Below are the code and all the weights of a small trained network. Each question names an input and a class and asks about switching units off, where a switched-off unit gives its printed mean instead of its output.

import numpy as np


def w(rows, s, z=0):
    codes = np.array(rows[::2]) - 128.0
    scale = np.full(codes.shape[1], s)
    scale[-1] = z or s
    return codes * scale


def f(y):
    return np.maximum(y, 0)


def log_softmax(a):
    a = a - a.max(-1, keepdims=True)
    return a - np.log(np.exp(a).sum(-1, keepdims=True))


def net(x, mask):
    res = np.array(x, float).reshape(1, 5) / 4 @ E
    y = f(res @ A[0][:, :-1].T + A[0][:, -1])
    res = res + np.where(mask, y, B[0][:, -1]) @ B[0][:, :-1]
    return log_softmax(res[-1] @ U[:, :-1].T + U[:, -1])


A, B = {}, {}
E = w([
[126,66,181,117,250,23],'x0',
[69,61,128,54,2,87],'x1',
[51,212,166,4,164,146],'x2',
[122,118,130,137,135,138],'x3',
[84,83,143,145,137,185],'x4',
],0.0093)
A[0] = w([
[120,170,98,204,87,159,109],'neuron 0',
[215,79,98,215,91,90,64],'neuron 1',
[21,114,172,191,142,173,243],'neuron 2',
[156,48,220,108,177,87,45],'neuron 3',
[180,134,128,160,156,154,11],'neuron 4',
[220,149,129,145,207,203,13],'neuron 5',
[150,186,140,95,199,152,155],'neuron 6',
[182,51,98,255,119,125,254],'neuron 7',
[180,98,174,121,172,58,156],'neuron 8',
[156,148,36,110,70,186,22],'neuron 9',
],0.0094,0.0018)
B[0] = w([
[69,171,131,163,111,148,180],'neuron 0',
[44,144,164,50,78,176,223],'neuron 1',
[201,74,220,160,134,124,174],'neuron 2',
[1,149,60,174,146,190,204],'neuron 3',
[139,59,84,58,98,157,166],'neuron 4',
[171,40,78,121,72,127,207],'neuron 5',
[59,117,143,56,55,103,200],'neuron 6',
[117,149,191,93,66,189,244],'neuron 7',
[80,155,139,195,141,146,203],'neuron 8',
[59,116,69,204,171,146,191],'neuron 9',
],0.0082,0.012)
U = w([
[122,166,199,75,91,153,54],'0',
[96,162,83,226,144,153,57],'1',
[135,135,156,133,101,135,254],'2',
[134,14,67,87,64,90,88],'3',
[140,128,168,149,97,124,234],'4',
[195,154,175,172,117,113,111],'5',
[247,161,137,219,178,69,19],'6',
],0.011,0.0054)

Each question gives the input, the list of numbers given to net, and the class t.
The units are the neurons (one row each of A and B). Each row of codes is followed by its name. A weight is (code - 128) times the scale printed after its matrix; where a second scale follows, it is the last column's (A, B and U).
mask holds one flag per neuron, in row order. A switched-off neuron (its flag False) gives its mean, the last column of its row in B, instead of its output. The means were averaged over made-up inputs and are rounded, as every weight is.
A unit's drop is (log p(t) with every unit on - log p(t) with that unit switched off) / (log p(t) with every unit on - log p(t) with every unit switched off).
The circuit of an input: a set's keep is (log p(t) with only the set's units on - log p(t) with every unit switched off) / (log p(t) with every unit on - log p(t) with every unit switched off). Starting from all 10 units, units are removed one at a time, each time the one whose removal leaves the highest keep (on an exact tie, the one counted first), for as long as the keep stays at least 0.8.
circuit, biggest first: the units of the circuit, biggest drop first
unit that matters most: the unit with the biggest drop
top k neurons: the k neurons with the biggest drops, biggest first
input [6,3,2,2,6], class 1: circuit, biggest first => [neuron 3; neuron 6]
input [3,-7,-3,-1,-3], class 3: circuit, biggest first => [neuron 5]
input [5,-2,0,1,-4], class 1: circuit, biggest first => [neuron 3; neuron 8]
input [3,-4,-5,-3,-3], class 0: circuit, biggest first => [neuron 7; neuron 1]
input [-1,7,-8,3,3], class 0: circuit, biggest first => [neuron 7; neuron 1]
input [-8,-4,4,-8,6], class 1: top 2 neurons => [neuron 9; neuron 7]
input [-2,1,-7,-7,-3], class 0: circuit, biggest first => [neuron 1; neuron 7]
input [-5,-5,5,4,8], class 4: circuit, biggest first => [neuron 2; neuron 1; neuron 3]
input [-3,-1,5,-1,6], class 4: top 3 neurons => [neuron 1; neuron 7; neuron 2]
input [0,-7,-2,-6,1], class 3: circuit, biggest first => [neuron 5; neuron 4]
input [-7,4,-4,4,7], class 1: top 3 neurons => [neuron 9; neuron 0; neuron 6]
input [-4,-3,-7,-5,-2], class 0: top 2 neurons => [neuron 7; neuron 1]
input [2,-6,1,-2,-6], class 3: top 2 neurons => [neuron 5; neuron 6]
input [-6,-5,-8,5,-4], class 0: unit that matters most => neuron 7
input [4,0,-2,-2,3], class 1: top 3 neurons => [neuron 3; neuron 6; neuron 8]
input [-3,0,-4,-2,0], class 0: top 4 neurons => [neuron 7; neuron 1; neuron 3; neuron 5]
input [-4,-7,2,-4,8], class 4: top 4 neurons => [neuron 2; neuron 0; neuron 3; neuron 1]
input [0,-3,-7,1,2], class 0: top 2 neurons => [neuron 7; neuron 1]
input [3,-5,-1,-2,-2], class 3: top 2 neurons => [neuron 5; neuron 4]
input [-6,-4,-7,2,5], class 0: circuit, biggest first => [neuron 7]
input [2,7,0,0,-8], class 4: circuit, biggest first => [neuron 5; neuron 6]
input [-3,0,-4,1,-4], class 0: circuit, biggest first => [neuron 1; neuron 7]
input [7,2,-5,-7,-7], class 1: top 2 neurons => [neuron 3; neuron 8]
